Below are the code and all the weights of a small trained network. Each question names an input and a target symbol and asks about switching units off, where a switched-off unit gives its printed mean instead of its output.

import numpy as np


def w(rows, s, z=0):
    codes = np.array(rows[::2]) - 128.0
    scale = np.full(codes.shape[1], s)
    scale[-1] = z or s
    return codes * scale


def f(y):
    return y / 2 * (1 + np.tanh(0.7978845608 * (y + 0.044715 * y**3)))


def softmax(a):
    e = np.exp(a - a.max(-1, keepdims=True))
    return e / e.sum(-1, keepdims=True)


def log_softmax(a):
    a = a - a.max(-1, keepdims=True)
    return a - np.log(np.exp(a).sum(-1, keepdims=True))


def net(x, mask):
    ids = ['βζμξστφψω'.index(c) for c in x.split()]
    T = len(ids)
    res = E[ids] + P[:T]
    q, k, v = (res @ M[0].T for M in (Q, K, V))
    z = softmax(np.where(np.tri(T) > 0, q @ k.T / 2**0.5, -1e9)) @ v
    res = res + np.where(mask[0], z, O[0][:, -1]) @ O[0][:, :-1]
    y = f(res @ A[0][:, :-1].T + A[0][:, -1])
    res = res + np.where(mask[1:25], y, B[0][:, -1]) @ B[0][:, :-1]
    return log_softmax(res[-1] @ U[:, :-1].T + U[:, -1])


Q, K, V, O, A, B = {}, {}, {}, {}, {}, {}
E = w([
[231,45,200],'β',
[136,98,146],'ζ',
[218,121,140],'μ',
[120,125,4],'ξ',
[206,205,26],'σ',
[68,120,98],'τ',
[133,183,111],'φ',
[152,60,182],'ψ',
[141,2,224],'ω',
],0.0061)
P = w([
[254,23,145],'0',
[61,114,96],'1',
[108,184,231],'2',
[225,49,139],'3',
[68,94,62],'4',
[108,194,232],'5',
[213,60,134],'6',
[74,89,52],'7',
[105,199,232],'8',
[216,75,127],'9',
[75,90,52],'10',
[109,203,226],'11',
],0.007)
Q[0] = w([
[23,253,179],'h0',
[121,156,131],'h0',
],0.0034)
K[0] = w([
[2,141,63],'h0',
[103,142,114],'h0',
],0.0065)
V[0] = w([
[65,230,176],'h0',
[126,19,1],'h0',
],0.0062)
O[0] = w([
[81,193,184,6],'h0',
[142,93,2,200],'h0',
],0.0065,0.0022)
A[0] = w([
[105,121,132,76],'n0',
[161,117,127,165],'n1',
[124,128,126,66],'n2',
[170,56,73,163],'n3',
[112,154,105,165],'n4',
[73,212,51,55],'n5',
[103,118,151,94],'n6',
[136,65,82,71],'n7',
[67,171,7,147],'n8',
[122,128,139,88],'n9',
[100,56,130,135],'n10',
[185,153,122,116],'n11',
[146,138,125,102],'n12',
[127,130,126,135],'n13',
[39,71,124,38],'n14',
[125,129,127,60],'n15',
[56,110,121,76],'n16',
[101,150,145,189],'n17',
[128,130,126,158],'n18',
[125,128,125,113],'n19',
[160,114,124,129],'n20',
[113,169,59,3],'n21',
[134,180,191,70],'n22',
[139,140,155,64],'n23',
],0.021,0.0052)
B[0] = w([
[113,150,160,117],'n0',
[108,81,125,161],'n1',
[128,153,140,117],'n2',
[202,205,84,247],'n3',
[121,123,95,143],'n4',
[180,173,252,158],'n5',
[140,127,178,120],'n6',
[89,141,212,183],'n7',
[71,38,120,204],'n8',
[138,140,147,119],'n9',
[72,125,104,156],'n10',
[70,109,140,151],'n11',
[108,132,137,127],'n12',
[130,127,125,130],'n13',
[65,251,120,131],'n14',
[125,161,142,116],'n15',
[53,151,188,128],'n16',
[112,71,171,140],'n17',
[130,115,120,136],'n18',
[129,137,128,125],'n19',
[104,90,136,152],'n20',
[254,163,109,138],'n21',
[138,189,187,145],'n22',
[122,163,167,121],'n23',
],0.042,0.011)
U = w([
[222,203,90,151],'β',
[154,89,14,195],'ζ',
[87,163,101,105],'μ',
[82,17,129,210],'ξ',
[51,107,76,149],'σ',
[102,210,146,36],'τ',
[154,178,247,182],'φ',
[253,102,159,2],'ψ',
[35,139,150,44],'ω',
],0.0051,0.0072)

Each question gives the input, a string of symbols that net reads in full, and the target symbol t.
The units are the heads (2 rows each of Q, K, V and O) and the neurons (one row each of A and B). Each row of codes is followed by its name. A weight is (code - 128) times the scale printed after its matrix; where a second scale follows, it is the last column's (O, A, B and U).
mask holds one flag per unit, heads first, then neurons. A switched-off unit (its flag False) gives its mean, the last column of its rows in O or B, instead of its output. The means were averaged over made-up inputs and are rounded, as every weight is.
A unit's drop is (log p(t) with every unit on - log p(t) with that unit switched off) / (log p(t) with every unit on - log p(t) with every unit switched off).
The circuit of an input: a set's keep is (log p(t) with only the set's units on - log p(t) with every unit switched off) / (log p(t) with every unit on - log p(t) with every unit switched off). Starting from the 12 units with the biggest drops (on a tie, the unit counted first), units are removed one at a time, each time the one whose removal leaves the highest keep (on an exact tie, the one counted first), for as long as the keep stays at least 0.8.
circuit, biggest first: the units of the circuit, biggest drop first
most important unit: the unit with the biggest drop
k most important neurons: the k neurons with the biggest drops, biggest first
drop of u: that unit's drop, to one decimal
input σ ξ ξ φ, target β: 2 most important neurons => (n8; n3)
input ζ τ φ φ, target ζ: 3 most important neurons => (n5; n22; n7)
input σ ξ σ τ μ ξ τ β φ ψ μ, target ζ: 2 most important neurons => (n5; n3)
input τ φ φ φ σ τ τ, target ζ: circuit, biggest first => (n5)
input ξ φ ω μ, target β: 3 most important neurons => (n3; n8; n17)
input σ τ ψ σ σ, target ψ: 4 most important neurons => (n5; n21; n8; n3)
input ξ ζ τ, target ξ: 3 most important neurons => (n3; n5; n7)
input φ σ φ φ τ ζ σ φ ξ σ, target ζ: circuit, biggest first => (n5; n22)
input σ σ ω ξ ω ζ, target ξ: 3 most important neurons => (n3; n5; n7)
input μ τ ζ β ω σ φ ξ ζ ψ ω, target τ: 2 most important neurons => (n14; n8)
input σ τ ψ ξ, target β: 3 most important neurons => (n3; n7; n17)
input φ σ ω μ φ ψ β, target β: 3 most important neurons => (n3; n8; n17)
input ω ξ ξ μ σ φ τ ζ ζ σ, target ζ: 3 most important neurons => (n5; n3; n11)
input μ τ φ φ β, target β: 2 most important neurons => (n8; n3)
input ω β ω ζ τ τ τ σ μ ζ τ, target ω: most important unit => n8
input β ξ φ φ ξ τ, target ξ: 2 most important neurons => (n3; n7)
input φ τ φ ω σ φ σ β ξ φ, target ζ: circuit, biggest first => (n5; n7)
input β ξ ψ μ, target β: drop of n20 => -0.1
input τ σ φ φ τ τ φ φ ζ ω, target β: drop of n3 => 1.4
input ξ μ μ, target ξ: drop of n21 => 0.2
input ξ ω φ ω ω, target τ: most important unit => n14
